Below is a small trained network, with its code and all its weights. Each question gives an input and a class and asks what happens when units are switched off, that is, made to give their printed mean instead of their output.

import numpy as np


def w(rows, s, z=0):
    codes = np.array(rows[::2]) - 128.0
    scale = np.full(codes.shape[1], s)
    scale[-1] = z or s
    return codes * scale


def norm(h):
    return h / np.sqrt((h * h).mean(-1, keepdims=True) + 1e-5)


def f(y):
    return y / 2 * (1 + np.tanh(0.7978845608 * (y + 0.044715 * y**3)))


def log_softmax(a):
    a = a - a.max(-1, keepdims=True)
    return a - np.log(np.exp(a).sum(-1, keepdims=True))


def net(x, mask):
    res = np.array(x, float).reshape(1, 5) / 4 @ E
    u = 0
    for l in range(3):
        y = f(norm(res) @ A[l][:, :-1].T + A[l][:, -1])
        res = res + np.where(mask[u : u + 11], y, B[l][:, -1]) @ B[l][:, :-1]
        u += 11
    return log_softmax(norm(res)[-1] @ U[:, :-1].T + U[:, -1])


A, B = {}, {}
E = w([
[85,253,81,166,134,154],'x0',
[78,133,171,183,87,132],'x1',
[80,177,158,38,115,143],'x2',
[95,62,53,105,156,216],'x3',
[111,134,82,111,46,88],'x4',
],0.0062)
A[0] = w([
[36,149,114,89,105,63,138],'0.n1',
[78,193,162,178,100,181,231],'0.n2',
[113,193,106,65,162,115,128],'0.n3',
[86,32,191,124,99,99,232],'0.n4',
[112,147,193,118,186,253,6],'0.n5',
[214,124,145,97,138,232,65],'0.n6',
[108,148,85,225,151,108,142],'0.n7',
[221,133,102,77,167,66,143],'0.n8',
[111,158,87,47,194,96,105],'0.n9',
[178,147,183,166,139,190,101],'0.n10',
[194,170,204,123,135,76,99],'0.n11',
],0.0063,0.0013)
B[0] = w([
[108,23,95,92,184,90,187],'0.n1',
[154,144,203,153,135,176,221],'0.n2',
[115,174,123,86,80,173,174],'0.n3',
[134,137,151,130,162,195,252],'0.n4',
[76,77,122,101,189,71,188],'0.n5',
[110,185,32,130,156,168,164],'0.n6',
[182,140,154,164,108,188,178],'0.n7',
[228,158,122,163,87,175,200],'0.n8',
[253,150,139,175,141,146,165],'0.n9',
[97,169,59,125,192,19,154],'0.n10',
[86,87,74,51,202,100,220],'0.n11',
],0.006,0.0029)
A[1] = w([
[111,229,99,152,137,158,134],'1.n1',
[108,156,65,135,52,95,179],'1.n2',
[125,78,70,112,3,100,123],'1.n3',
[177,121,153,228,111,48,22],'1.n4',
[124,65,223,82,161,119,132],'1.n5',
[179,212,205,78,175,20,87],'1.n6',
[141,45,65,81,206,32,142],'1.n7',
[127,144,218,42,143,108,253],'1.n8',
[137,167,168,116,123,157,128],'1.n9',
[160,100,130,181,118,129,183],'1.n10',
[149,126,67,126,142,58,74],'1.n11',
],0.0071,0.0023)
B[1] = w([
[160,172,201,104,110,140,191],'1.n1',
[124,151,174,156,255,152,156],'1.n2',
[122,168,136,138,251,96,175],'1.n3',
[114,87,28,144,132,148,174],'1.n4',
[157,203,177,132,89,132,227],'1.n5',
[87,126,64,145,83,75,247],'1.n6',
[98,220,161,111,150,108,229],'1.n7',
[95,138,60,137,51,137,253],'1.n8',
[150,38,116,139,101,114,145],'1.n9',
[166,145,181,130,120,124,172],'1.n10',
[133,135,147,189,90,201,128],'1.n11',
],0.0075,0.0038)
A[2] = w([
[108,90,181,133,76,122,141],'2.n1',
[99,60,127,150,157,23,67],'2.n2',
[206,94,107,190,119,141,238],'2.n3',
[66,164,119,38,75,134,253],'2.n4',
[169,53,210,56,132,74,187],'2.n5',
[153,132,192,134,67,190,157],'2.n6',
[114,121,147,119,138,73,116],'2.n7',
[73,67,63,111,154,254,73],'2.n8',
[62,68,174,181,84,130,112],'2.n9',
[19,114,176,183,154,109,170],'2.n10',
[157,44,142,98,120,114,4],'2.n11',
],0.0093,0.0021)
B[2] = w([
[210,172,91,120,120,172,148],'2.n1',
[137,145,164,178,128,150,141],'2.n2',
[47,64,132,38,80,187,200],'2.n3',
[142,25,157,198,172,198,254],'2.n4',
[113,243,141,228,182,158,160],'2.n5',
[147,182,184,68,92,79,165],'2.n6',
[90,162,85,154,197,120,133],'2.n7',
[111,179,117,191,24,2,205],'2.n8',
[196,146,10,53,120,105,164],'2.n9',
[193,123,48,51,188,143,191],'2.n10',
[119,254,200,173,101,122,126],'2.n11',
],0.0073,0.0061)
U = w([
[100,136,67,189,87,59,158],'0',
[162,193,193,171,124,176,148],'1',
[206,125,64,76,129,162,141],'2',
[113,58,116,154,113,187,157],'3',
[118,127,96,160,253,115,134],'4',
[133,99,147,99,138,121,82],'5',
[107,96,191,74,151,54,13],'6',
[126,80,192,99,154,54,8],'7',
],0.017,0.013)

Each question gives the input, the list of numbers given to net, and the class t.
The units are the neurons (one row each of A and B). Each row of codes is followed by its name. A weight is (code - 128) times the scale printed after its matrix; where a second scale follows, it is the last column's (A, B and U).
mask holds one flag per neuron, layer by layer. A switched-off neuron (its flag False) gives its mean, the last column of its row in B, instead of its output. The means were averaged over made-up inputs and are rounded, as every weight is.
A unit's drop is (log p(t) with every unit on - log p(t) with that unit switched off) / (log p(t) with every unit on - log p(t) with every unit switched off).
The circuit of an input: a set's keep is (log p(t) with only the set's units on - log p(t) with every unit switched off) / (log p(t) with every unit on - log p(t) with every unit switched off). Starting from the 12 units with the biggest drops (on a tie, the unit counted first), units are removed one at a time, each time the one whose removal leaves the highest keep (on an exact tie, the one counted first), for as long as the keep stays at least 0.8.
circuit, biggest first: the units of the circuit, biggest drop first
unit that matters most: the unit with the biggest drop
top k neurons: the k neurons with the biggest drops, biggest first
top k neurons in layer l: the k neurons of layer l with the biggest drops, biggest first
input [6,7,2,0,-4], class 2: unit that matters most	2.n10
input [7,6,-7,-6,-8], class 4: top 2 neurons	(0.n10, 1.n5)
input [7,1,4,6,4], class 1: top 2 neurons in layer 1	(1.n1, 1.n6)
input [-3,-3,-8,0,8], class 3: circuit, biggest first	(2.n3, 1.n11)
input [-3,2,7,-6,7], class 3: top 2 neurons in layer 1	(1.n8, 1.n10)
input [-7,-1,2,8,6], class 0: top 2 neurons	(2.n8, 1.n1)
input [-4,7,3,4,3], class 2: top 2 neurons	(2.n9, 1.n5)
input [6,-1,3,-3,7], class 4: top 4 neurons in layer 0	(0.n1, 0.n4, 0.n8, 0.n6)
input [6,0,-8,-3,-5], class 3: top 2 neurons	(1.n4, 2.n3)
input [4,2,-5,6,-2], class 0: top 2 neurons in layer 2	(2.n8, 2.n4)
input [-6,2,1,-5,-8], class 4: top 3 neurons	(0.n11, 0.n10, 1.n6)
input [-8,-5,6,-8,1], class 0: top 4 neurons	(1.n6, 1.n8, 1.n1, 0.n2)
input [-6,-5,-6,4,-6], class 1: circuit, biggest first	(2.n5, 2.n11, 2.n10)
input [-2,-1,-7,7,8], class 4: top neuron	(1.n3)
input [-1,-5,8,-2,-8], class 3: top 2 neurons in layer 2	(2.n4, 2.n10)
input [5,2,-8,-1,0], class 3: top 3 neurons	(2.n3, 1.n4, 1.n5)
input [5,-2,6,-5,7], class 4: circuit, biggest first	(1.n2, 0.n1, 2.n4)
input [-4,3,5,3,-7], class 4: circuit, biggest first	(0.n5, 2.n3)
input [8,2,-5,6,6], class 1: top 2 neurons	(1.n1, 0.n7)
input [0,-2,6,-7,0], class 0: unit that matters most	1.n6
input [-4,4,4,3,0], class 1: top 2 neurons in layer 0	(0.n4, 0.n11)
